The rows lie along a hidden order. The number after each row says roughly how far along it the row is, from 0 to 20. A new part has a new order.
In the rows, 128 means zero.
[131 117 141 155 119  64 143 139 118 139  95 123  99 126 115 167 218 157
 130 127 120 117 201 138 152 123 125 113 108 139 100 132 160 121 103  97
 129 127 149 169 165  99 155 130 144 148  87 153 137 122 104  97 133 122
 117 147 134 130 125   1 163 151 111  91 132 113 115 135 119 100 113 129
 130 131 128 132 147 134 140 163 131 205 120 118  86 125 146 143 150 113
 185 104 119 144 166 125  92 150 107 114 126 127 112 111  88  80 113 119
 129 124 131 114 127 133 132 128 111 134  89 128 152 129 117 124 143 112
 124 144 143 158 156 114 105 123 132 129 129 138 119  78 144 126 111 216
  93 130 161 139 136 142  93  88 128 115 118 169 133 143 129 165 130 120
 135 105 127 125 113 111  97 124 133 126 128 107 125 164 109 151 139 130
 132 111 138 131  81 130 115 178  94 115 130 138 136 115 101 144 181 121
 120 141 202 150 111 111 146 164 157 150 143  98  95 109 116 192 127 175
  82 121 165 133 106 166 118 135 106 107 106 120 105 125 114 146 127 164
 127 141 121 119 111  97 154 124 119  89 125 132 123 137 136  75 150  94
 127 121 115 106 133 124 131  74 116 109 139 153 104  84 122 166 132 145
 101 105  99 162 152 168 175 149 137 107 162 147 125 133 115 139 125  99
 137 118 180 129 145 136 122 112 125 167  95 114 143 138 140 132 170 132
 125 134 133  68 187 147]	16
[121 145 125 132 166 186 113 129 130 128 150 130  66 121  88 100 143 108
 122 107 125 166 111 157 209 130 152 129  92 152 175 145  94  93  99 115
 141 127 150 123 139 122  84 133 144 153 124 113  99 170 108  69 129 157
 121 121 146 140 148   1 111 109 126 121 138 142 123 175 115 119 110  80
 102 136 131 153 119 137 118  87 153  65 120 162 153 150 124 134 123 101
 150 127  92 142 137 119 213 126 157 167 144 151 145 134 163 152 121 120
 121 110 113 147 137  94 129 125  99 115 156 137 100 122 115 135 136 121
 183 149 139 132 153 131 171 130 104  96 139 186 147 158 145 130 128 139
 113  98  93 114  71 121  58 147 110 109  96 105 139 113 135  77 133 125
 133 140 223  82 137 108 123 139  95 127 130 128 142 132 120  90 122  99
 132 112 154 129  74 107 149  97  91 120 129 105 149 112 147 158 142 118
 149 157  86 126 165  92 139  59 104 181 139 131  73 123 131  95 109 141
 139 121  95 167 115 126 119 120 153 142  64 119 176 118 116 143 135 207
 124 125  84 112 132 157 152 113 139 119 122 115 162 128 135  68 122 132
 118 164 108 146 151  93 146 136 131 136 142 117 100  92 111  97 111  48
 131 130 115 130 151 137  98 144 107 115 139 131 120 197 144 126 178 120
 119 117  95 118 120 148 129 112 146 109  92 128 138 129 125 111  94 132
 148 132 137  78  90 133]	16
[108 128 181 110 154 176 190 133 136 224  77 120 240 150 192 160   8  96
 138 120 164  81   1  84  80  79 136  98 192 122 117 131 135 248 189 136
  54 177  98 149  17  94  59 128  97  11  63 147 136 110 112 103 176 176
 175 124 122  74  88 255 119  67 156  60  50  97 155 200 186 130 168  79
 159 138 100 149 131 120 139 118 152 255 139 117  86 130 144  55  67 204
 158 171  99  73  50 174  85  97 158 106 106 140 111 157 181 158 160 159
 134 137 127 115 115 153 125  82 179 140  82 156 143 156 112 186 149  88
 117 125  93  92   1 170  96 121 162 138 108  29 121 135 166  96 144 217
 156 120 174  91 202 181  99 150 105 130 203 129 115 188 131 128 144 124
 135 132   2 137 183 106 142 169 179 141 116 125 135  96 134 177 124 132
 178  77  88 119 187 197 118 119  33 203  90 154 122 103 174 109 101 144
 155  90 112  98  90 151 175 240 118  81 125 109 134  78 137   1 157  91
 129  87 106 169 205 128 153 111 143 148 255 124 167  87 133 104 135   1
  91 128 187 150 122  86  86  80 141 255 143 127 143  77 102 215 135 119
  92 109 139  57 116 143  48  88 107 223 146 129 160  88 237 141 147 159
 148 119 112  88 106 103  97 191 191 116  90 176 190 124 143 171 119 152
 158 174 189 139 107  68 145  69 145 172 197 210 157 142  99 169 158  91
 101 131 141 255 143  61]	0
[104 126 135 186 116  92 140 136 158 149 125 126 136 124 166 142 160 144
 132 121 131 132 202 121 153 106 113 122 119 107 127 121 144  93 113 130
 121 140 119 139 133 113 128 108 204 103 104 125 140 146  95 137 132 150
 130 125 108 119 127   1 165 121 106  99 105 126 142 129 158 109 122 116
 131 133 123 105 124 136 139 129 155 166 130 100 106 116 144 118 126 127
 184 106 118 131 127 146  96 139 131 115 125 120 111 127  25 121 121 139
 134 158 166 107 141 157 127 107 124 131 107 127 205 150 118 138 144 102
 113 113 134 160 178 105  96 136 145 139 141 109 118 101 151 116 121 180
 127 127 141 151 152 136 203  62 138 146 133 131 126 142  99 109 117 135
 118 120  96 135 127 104  92 100 144 128 123  95 125 133  79 150 157 126
 152 112  95 135 146 128 176 155  82 175 125 130 121 116 112 126 129 123
 155 128 171 118 108 112 156 150 129 151 120 143 104 111 119 184 143 132
 131 136 132 135 127 142 127 117 113 112 156 124 127 133 126 118 123 164
 113 145 172 126 112 135 130 136 143 152 114 140 132 123 134  56 169 115
 148 111 128 129 145 122 106  70 120  91 136 153 139 103 118 148 142 154
  97 110 109 117 144 148 137 131 140  89 110 139 149 135 136 166 121 134
 151 133 161 132 116 136 138 140 120 177 127 115 116 138 132 127 161 126
 113 143 139 125 181 118]	13
[125 129 140  90 128 151 135 126 131 129  97 125 105 142 117 132  71 106
 144 144 138 100  19 111 102 119 154 107 184 122 149 150 108 189 124 134
 112 152  97 164  88 102 123 108  18  65  98 136 132 131  95 127 163 129
 134 141 141 116 104 224 107 107 125 120  85 123 147 149 158 120 125  99
 140 120 133 119 130 104 125 120 125 106 129 150 107 111 122 108 113 163
 125 157  92  99 100 126  98 111  79 121 124 166 135 135 189 151 136 143
 125 123 124 123 135 119 145  90 159 127 116 131  60 115 138 147 125 122
 145 101 128 140  45 185 163 122  97 120 124 114 117 154 150 115 138 148
 127 117 142 117 138 117  81 145 115  74 143 103 131 142 125 129 163 122
 141 128 138  91 144 113 172 160 120 123 135 155 127 132 144 145 132 139
 148 107 129 112  90 166 105  91  55 180 116 120 122 121 167 132 143 135
 111 115 108 138 141 123 141 151  92 123 156 139 146 117 107  13 139  83
 134 119 107 191 146 134 138 133 146 151 142 118 189 118 120 117 125  59
 125 113 139 139 138 120 143 115 169 166 139 136 133 107 123 221 108 165
 123 143 119 119 127 129  75 114 111 174 127  99 150  84 141 104 138 134
 150 147  99 114 171 118  95 168 125 135 156 116 125  98 150 158 146 126
 118 101  91 130 113 112 126 129 138 130 181 204 174 136 104 130 107 118
 132 124 110 159 136 128]	10
[112 137 144 152 161 161 137 138 139 169 113 129 109 155 118 135 123 144
 126 111 125 142 136 144 181 113 134 126  98 138  96 136 130 102  80 102
 112 131 122 169  90  93 117 125 157 115  95 127 103 147 115  90 131 133
 122 130 124 134 132   3 116 111 131  68 140 121 122 145 104 111 107  99
 115 126 121 169 136 125 130 107 150 192 127 164 112 158 145  90  93 118
 168 122 113 133 137 138 136 148 172 133 126 146 127 134 110 132 131 131
 123 118 114 138 137 140 117  99 127 118 116 133 133 153  97 138 142 103
 155 141 141 147 157 101 131 143 133 109 152 137 151 107 133 112 118 183
 108 105 128 120 157 135  64 116 111 125 102 117 135 140 129  83 123 123
 134 107 135  96 135  90  86 138 145 145 125 129 130 110  97 109 123 108
 150 116 127 134 111 116 130 116  80 108 113 118 152 112 132 167 160 115
 148 151 170 134 134 101 155 140 127 139 123 119  91 120 110 132 114 143
  95 127 122 140 131 140 132 121 129 126 128 120 146 112 108 118 137 139
 115 137 137 112 117 144 120 108 133 152 135 107 149 121 137  70 158 111
 124 142 119 103 126 102 137  97  94 123 160 147 100  78 149 137 126  83
 112 108 102 122 188 131  98 157 132  93 123 141 128 127 152 113 182 124
 131 132 174 164 128 124 131  93 140 116 106 134 124 140 130 117 132 128
 129 140 140 147 138 124]	12
[112 145 107 134 143 152  99 127 127  99 162 140  45 129  73  83 156 121
 117 104 120 165 145 154 189 152 157 142  73 124 169 146 116  66  35 137
 168 101 160  98 163 120 124 129 134 165 175  99  82 219  92  70 120 127
 116 127 125 163 154   4 120 114 110 136 156 158 128 123  98 119  94  94
  93 131 129 140 123 136 110  73 141  56 121 144 159 147 121 158 180  73
 133 140 121 151 164 105 154 138 126 163 144 136 147 129 116 125 108 117
 117 122 123 144 153  74 132 110  98 107 160 130 114 124 134 114 110 130
 174 107 141 126 180 118 164 129 102  82 130 213 143 131 132 123 134 117
 148  99  91 132  67  84 112 139 103 129 106  83 149 111 115  66 122 133
 109 134 190  72 124  96 114 110  97 115 145 128 136 116 131  60 120 107
 118 121 160 133  52  74 170  85 149 116 149 115 135 123 153 162 122 110
 125 163 112 143 173  79 104  47  84 150 129 151  72 132 100 162 103 149
 132 143 111 151  92 129 130 117 155 118  11 113 152 123 120 140 143 255
 131 123  89 103 112 182 162 140 150  45 112  96 165 136 131  25 129 138
 165 165  91 176 144  98 155 121 115  87 130 141 110 126 117  74 121  40
 126 125 110 147 155 144 120 123  93 133 151 102  99 163 136 125 178 124
 129 107  87 109 124 160 122 108 128  66 106  98 119 137 138  92  86 159
 167 136 120  23  68 165]	20
[ 99 130 122 186 149 114  84 125 134 105 151 127  77  97 104 140 206 154
 124 103 112 136 255 165 197 102 113 133  57 159 104 123 119  27 128 124
 142 117 126 171 160 115 130 107 196 192  90 136 134 157  90  93 121 138
  97 125 131 162 148   1 122 140  95  92 154 143 151  91  79 104 126 122
 114 126 128 142 150 130 129 157 139  78 131 130 115 131 130 186 121  66
 200  94 123 167 172 135 165 162 159 144 150 119 141 128  47 108 110 111
 132 150 142 112 173 165 130 169  84 133 135 138 248 146 126 126 141 127
 136 136 158 138 207  64  87 130 112 133 155 176 119 106 150 126 118 193
 120 114 137 163 115 118  95 107 120 114  76 113 141 105 131 124 114 146
 126 105 102 138 112  79  80  90 125 144 123 113 133 147  85  91 158  85
 113 130 127 136 110 109 183 151 183 137 128 111 153 117 126 131 160 117
 164 150 171 162 120  95 136 142 153 156 124 122 100 130 120 239 116 168
 105 149 135 184 100 166 100 125 130 110  60 124 116 163 101 150 126 232
 117 156 112 122 109 129 164 137 120  40 116 142 140 145 143   1 184 110
 201 142 116 129 165 104 165  78 138  37 158 140 116  26  73 147 124  94
  81  95 114 150 169 171 124 154 107  25 138 149 115 176 139 162 154 106
 153 140 146 163 108 145 120 122 105 130  64 116 111 141 133 101 140 135
 144 137 141  20 135 146]	17
[149 128 125 114 107 131 134 130 123 130 115 123 161 148 167 104 100 128
 121 141 133 118  78 129  63 138 121 128 150 113 134 126 137 171 145 143
 134 116 138 124 106 131 162 141  55 115 132 122 134  98 140 157 111 120
 151 123 116 127 116 255 140 144 137 148 108 126 114 153 127 139 132 137
 122 123 133 125 116 129 124 126 112 125 131  97 147 128 122  96 134 171
 105 103 134 123 101 115  77 118 109 119 127 117 101 111 193 131 142 131
 123 126 128 140 106 119 132  99 136 118 113 115  41 101 125 131 134 135
 111 127 109 129 103 154 147 135 124 155 103 105 126 126  85 128 133 104
 151 138 125 127 121 137 172 133 146 107 138 151 119 140 127 145 140 113
 125 123 154 130 135 150 159 138 136 125 136 141 128 117 130 137 106 135
 149 110 109 122 132 151 115 110  89 130 124 144 118 133 121 120 141 135
 145 124 126 109 128 135 128 116 100 100 109 148 159 139 134  77 121 107
 103 155 139 133 129 150 131 147 128 136 158 127 141 114 136 126 135  73
 133 117 132 128 152 122 100 142 122 138 137 135 129 116 129 160 102 141
 138 112 142 138 112 140 124 140 125 144 120 120 126 205 150 119 134 142
 142 145 114 121 123 125 129 115 129 179 131 131 152  96 126  99 122 135
 127 123 151 124 118 112 135 143 138 116 163 145 145 119 132 139 126 127
 134 133 119 124 161 100]	14
[138 129 132  75 132 167 156 132 115 135 122 128 170 128 127 111  59 107
 121 136 133 138  31 108 125 162 145 131 146 105 138 132 141 186 137 127
 110 151 157  66  90 134  70 159  59 110 175 126 115 124 167 141 122 134
 146 121 130 109 123 255 133 101 155 143 109 122  87 187  93 165 142 102
 142 138 125 128 102 143 124 131 122 124 119 145 158 131 119  85 151 153
  73 169 141  98 101 123 147 105  68 138 112 143 138 128 218 186 150 132
 127  61  95 157 109  82 117 100 147 141 154 144  63 149 143 130 133 128
 147 156 104  82  56 182 175 113 166 107 105 101 146 154 129 119 154  45
 146 145  97  83 113 149 136 167 114 158 142 127 120 143 151 113 143 128
 123 149 168 135 147 148 212 168 122 110 117 133 130 107 183 136 105 148
 127 117 170 125 104 144  92 104  80 100 127 129 119 141 168 117  51 139
 103 121  44 101 138 126 119  72 108 121 138 136 153 107 168  37 114 117
 117  68 117  62 147  92 130 129 143 180 155 132 145 101 138 134 126 111
 149 106 105 140 128 126 101 112 117 183 115 106 111 116 101 226  82 136
  13 120 124 142  95 144 116 164 139 181 100 133 131 144 159 115 120 152
 192 139 152 145  95  82  97 123 149 196 101 131 137 100 134 126 114 148
 111 153  95 100 120 118 124 133 153 115 171 125 143 116 120 140 102 115
 134 119 136 239  62 136]	12
[110 120 115 182 133  89  97 122 144 120 139 130 112 108 130 164 191 155
 127 122 113 119 255 153 155 101  99 138  95 147  85 112 143  72 132 125
 132 114 112 177 142 117 167 118 196 184  98 146 156 114 122 141 115 126
 108 129 130 145 150   1 153 164 121 109 152 135 122  65  81 118 119 155
 128 118 136 146 169 127 136 203 116 134 133 118 112 134 134 199 117  98
 188  73 141 162 160 125 144 148 147 117 131 101 126 117  47  89 118 112
 134 172 131 116 145 176 125 158  91 132 104 124 228 135 121 128 145 121
 108 142 146 140 189  62  95 137 111 160 147 146 113  86 114 135 112 165
 113 144 143 176 156 135 122 108 133 134  90 139 125 130 135 181 103 133
 137  90  87 161 112 126  72 114 149 155 120 117 124 154  87 148 151  97
 120 144 110 136 148 136 153 168 185 102 121 126 141 129  95 119 157 133
 162 142 213 163 103 130 127 166 165 134 114 118 142 133 118 223 119 164
 102 147 158 131 104 167 107 130 125 110 118 130  76 157 117 143 124 128
 133 151 134 123 117 114 126 151  94  83 129 147 100 146 142  77 182  96
 203 123 138 116 149 123 154 109 121 109 143 133 126  87  91 180 124 141
  85 102 118 121 145 148 134 135 132  50 127 139 124 125 118 136 106 118
 149 128 176 152 119 142 123 140 100 155 100 106 112 128 142 104 160 132
 112 137 153  42 162 118]	17
[131 125 122 147 129 124 121 122 122 130 130 128 103 156 147 128 148 146
 133 138 123 119 129 128 102 114 131 132 138 127 101 127 137 125 101 147
 137 112 104 170 119 126 188 114  97 127 109 131 129 110 118 160 114  88
 107 138 129 144 127  66 124 145 118 119 119 138 140  78 128 114 106 159
 126 123 142 124 145 112 132 127 114 115 130 129 118 121 133 154 136 126
 148  92  96 135 127 121  92 143 131 114 128 142 114 112  66  69 127 127
 124 150 141 120 128 145 128 104 117 119  91 110  98 108 119 119 148 129
 122 101 134 148 151 104 138 144  96 154 133 123 125 123 100 115 107 136
 115 129 148 157 151 116 163 114 153 110  99 125 124 119 119 147 133 127
 145 102  92 110 113 136 101 105 122 144 148 142 125 139 111 115 136 122
 141 144 117 122  95  91 126 124 105 141 131 128 133 122  93 130 190 123
 136 106 168 147 131 131 148 180 119 115 114 172 138 145 106 168 133 118
 144 167 128 139 114 146 127 134 122 130 116 124 130 114 119 117 125  73
 137 126 132 123 152 143 133 132 135  87 154 137 134 133 140 141 151 140
 217 122 132 132 130 116 144 125 102 102 130 116 106 117 128 145 130 122
 109 129  94 115 145 139 137 114 129 109 138 100 103  88 121  86 149 121
 117 110 138 158 122 132 125 140 114 129 135 151 125 129 138 118 138 144
 129 127 116  93 170 122]	16
